Here is a tiny trained network, its code and every weight. The questions are about switching its units off for an input and a class, where a switched-off unit gives its printed mean instead of its output.

import numpy as np


def w(rows, s, z=0):
    codes = np.array(rows[::2]) - 128.0
    scale = np.full(codes.shape[1], s)
    scale[-1] = z or s
    return codes * scale


def norm(h):
    return h / np.sqrt((h * h).mean(-1, keepdims=True) + 1e-5)


def f(y):
    return y / 2 * (1 + np.tanh(0.7978845608 * (y + 0.044715 * y**3)))


def log_softmax(a):
    a = a - a.max(-1, keepdims=True)
    return a - np.log(np.exp(a).sum(-1, keepdims=True))


def net(x, mask):
    res = np.array(x, float).reshape(1, 6) / 4 @ E
    u = 0
    for l in range(3):
        y = f(norm(res) @ A[l][:, :-1].T + A[l][:, -1])
        res = res + np.where(mask[u : u + 10], y, B[l][:, -1]) @ B[l][:, :-1]
        u += 10
    return log_softmax(norm(res)[-1] @ U[:, :-1].T + U[:, -1])


A, B = {}, {}
E = w([
[37,69,195,102,86,134,135,85,154,191],'x0',
[108,133,106,62,148,175,91,117,129,115],'x1',
[181,85,127,82,94,105,113,157,214,133],'x2',
[129,192,111,115,92,88,43,180,65,254],'x3',
[97,151,161,198,160,155,59,164,205,115],'x4',
[137,169,129,136,60,168,138,110,141,123],'x5',
],0.0092)
A[0] = w([
[117,103,124,158,156,188,177,159,119,73,127],'0.n0',
[108,39,135,117,253,40,114,171,96,129,75],'0.n1',
[178,113,173,217,98,70,223,165,156,180,52],'0.n2',
[45,59,184,131,96,147,114,108,119,185,3],'0.n3',
[163,205,162,128,17,204,175,126,141,117,90],'0.n4',
[33,127,107,223,126,133,122,102,53,98,108],'0.n5',
[110,134,149,239,88,82,212,181,130,141,57],'0.n6',
[150,166,121,176,94,187,126,72,143,149,66],'0.n7',
[118,151,100,20,162,240,87,115,147,133,68],'0.n8',
[67,136,78,46,155,182,70,115,142,93,11],'0.n9',
],0.0079,0.0049)
B[0] = w([
[96,141,119,70,100,175,95,215,87,142,237],'0.n0',
[100,84,20,255,24,166,74,54,127,123,254],'0.n1',
[164,104,178,62,181,127,30,63,77,84,207],'0.n2',
[161,127,134,156,89,212,190,120,167,209,207],'0.n3',
[66,20,8,238,142,82,74,108,106,135,212],'0.n4',
[92,207,98,21,171,87,121,78,198,131,229],'0.n5',
[142,103,172,100,176,148,34,57,67,99,195],'0.n6',
[93,74,79,146,168,99,100,111,159,131,128],'0.n7',
[177,82,176,151,178,80,49,55,72,112,219],'0.n8',
[168,129,187,142,110,123,83,43,83,131,162],'0.n9',
],0.0089,0.0031)
A[1] = w([
[180,117,154,138,53,79,60,130,238,108,52],'1.n0',
[87,79,128,75,127,140,168,107,172,43,119],'1.n1',
[40,83,46,185,67,76,100,129,135,96,56],'1.n2',
[155,174,170,109,89,81,54,156,113,229,77],'1.n3',
[198,28,111,58,95,61,105,151,199,158,55],'1.n4',
[91,208,154,147,123,154,136,96,92,159,42],'1.n5',
[181,74,53,1,52,108,191,95,109,137,23],'1.n6',
[185,141,166,113,76,123,140,42,65,99,77],'1.n7',
[96,82,232,129,107,85,196,110,163,184,4],'1.n8',
[131,187,162,154,116,213,43,89,179,93,61],'1.n9',
],0.0082,0.0033)
B[1] = w([
[79,175,81,64,218,91,142,63,163,112,197],'1.n0',
[119,86,153,124,13,90,126,182,44,81,207],'1.n1',
[137,78,49,133,166,155,158,146,147,135,218],'1.n2',
[109,8,126,83,58,79,119,181,117,37,255],'1.n3',
[59,215,56,81,149,131,141,57,106,70,225],'1.n4',
[69,117,106,59,95,83,109,127,156,58,148],'1.n5',
[96,157,171,244,237,94,162,148,125,220,239],'1.n6',
[110,115,191,136,255,69,72,156,132,173,194],'1.n7',
[167,200,192,126,46,196,77,98,136,194,172],'1.n8',
[146,58,169,141,181,65,149,156,131,194,217],'1.n9',
],0.0081,0.0051)
A[2] = w([
[253,200,56,102,162,85,161,156,141,82,158],'2.n0',
[37,245,100,71,166,98,172,95,154,95,58],'2.n1',
[104,137,60,83,141,99,101,218,153,151,169],'2.n2',
[184,146,143,114,130,139,129,135,152,109,3],'2.n3',
[245,199,113,183,168,166,108,170,112,71,150],'2.n4',
[101,120,128,131,131,87,182,194,62,216,172],'2.n5',
[106,105,177,131,189,115,90,205,255,128,43],'2.n6',
[141,92,208,136,142,147,231,140,129,28,104],'2.n7',
[137,121,171,157,170,168,152,59,147,43,66],'2.n8',
[19,132,103,170,82,144,97,62,152,170,167],'2.n9',
],0.0086,0.0037)
B[2] = w([
[127,142,188,119,93,194,118,48,132,118,226],'2.n0',
[109,156,117,77,127,105,122,115,245,87,191],'2.n1',
[137,93,136,135,95,165,181,150,122,84,244],'2.n2',
[100,71,104,160,107,127,96,87,138,130,105],'2.n3',
[142,102,165,98,68,160,139,80,170,229,210],'2.n4',
[119,136,137,160,156,145,159,164,177,93,222],'2.n5',
[112,183,122,206,199,96,201,147,80,181,176],'2.n6',
[100,143,102,113,91,94,93,205,100,138,167],'2.n7',
[136,95,90,88,79,68,69,130,94,131,160],'2.n8',
[215,162,88,138,129,157,137,121,115,74,254],'2.n9',
],0.011,0.0054)
U = w([
[101,82,145,103,26,100,117,249,95,82,183],'0',
[142,87,191,110,167,75,21,64,86,139,61],'1',
[135,82,26,200,116,159,114,88,128,125,137],'2',
[148,144,207,126,61,224,155,81,173,172,139],'3',
[84,183,106,83,155,96,125,98,196,69,145],'4',
[105,154,168,196,221,90,190,176,141,164,228],'5',
[164,130,98,104,169,139,115,167,151,139,2],'6',
],0.017,0.0032)

Each question gives the input, the list of numbers given to net, and the class t.
The units are the neurons (one row each of A and B). Each row of codes is followed by its name. A weight is (code - 128) times the scale printed after its matrix; where a second scale follows, it is the last column's (A, B and U).
mask holds one flag per neuron, layer by layer. A switched-off neuron (its flag False) gives its mean, the last column of its row in B, instead of its output. The means were averaged over made-up inputs and are rounded, as every weight is.
A unit's drop is (log p(t) with every unit on - log p(t) with that unit switched off) / (log p(t) with every unit on - log p(t) with every unit switched off).
The circuit of an input: a set's keep is (log p(t) with only the set's units on - log p(t) with every unit switched off) / (log p(t) with every unit on - log p(t) with every unit switched off). Starting from the 12 units with the biggest drops (on a tie, the unit counted first), units are removed one at a time, each time the one whose removal leaves the highest keep (on an exact tie, the one counted first), for as long as the keep stays at least 0.8.
units of the circuit, in order: the units of the circuit, biggest drop first
unit that matters most: the unit with the biggest drop
top k neurons: the k neurons with the biggest drops, biggest first
top k neurons in layer l: the k neurons of layer l with the biggest drops, biggest first
input [-2,3,8,8,6,-3], class 0: top 4 neurons -> [1.n3 2.n2 0.n5 1.n6]
input [-7,-5,-6,4,-5,-6], class 3: top 2 neurons in layer 0 -> [0.n4 0.n8]
input [4,-5,-8,7,-3,3], class 4: top 2 neurons in layer 0 -> [0.n5 0.n0]
input [-1,2,6,-3,7,-4], class 5: top 4 neurons -> [2.n6 1.n9 0.n5 0.n1]
input [-7,-5,-8,8,7,-5], class 0: unit that matters most -> 1.n3
input [-1,-3,5,-1,-3,-4], class 4: top 3 neurons -> [1.n4 1.n0 0.n4]
input [2,-3,3,-3,4,2], class 5: top 3 neurons in layer 0 -> [0.n6 0.n8 0.n5]
input [-8,1,-3,7,-6,5], class 3: top 2 neurons -> [2.n0 2.n4]
input [-1,-8,-3,-6,-8,5], class 1: top 3 neurons -> [0.n2 0.n6 1.n7]
input [6,3,-7,-8,5,-7], class 0: units of the circuit, in order -> [1.n1 2.n7]
input [-1,-7,8,2,8,1], class 4: top 2 neurons in layer 1 -> [1.n0 1.n4]
input [5,-2,-5,4,-7,3], class 5: top 3 neurons -> [1.n6 1.n4 2.n5]
input [-3,-5,6,4,-7,4], class 5: top 2 neurons in layer 1 -> [1.n6 1.n7]
input [-3,8,-6,8,8,-7], class 0: units of the circuit, in order -> [1.n3 2.n2]
input [8,7,5,-8,3,-3], class 0: unit that matters most -> 1.n1
input [6,4,-7,5,-7,8], class 2: units of the circuit, in order -> [0.n4 2.n9]
input [-7,7,1,0,-7,-1], class 1: top 2 neurons -> [0.n8 1.n7]
input [-2,1,-8,8,-6,4], class 0: top 3 neurons -> [1.n3 1.n4 1.n0]
input [2,6,5,6,7,-7], class 2: top 2 neurons -> [0.n1 1.n6]
input [-1,-4,5,-5,4,6], class 2: top neuron -> [0.n4]
input [-4,-2,4,-6,-8,2], class 5: top 2 neurons -> [1.n6 1.n3]
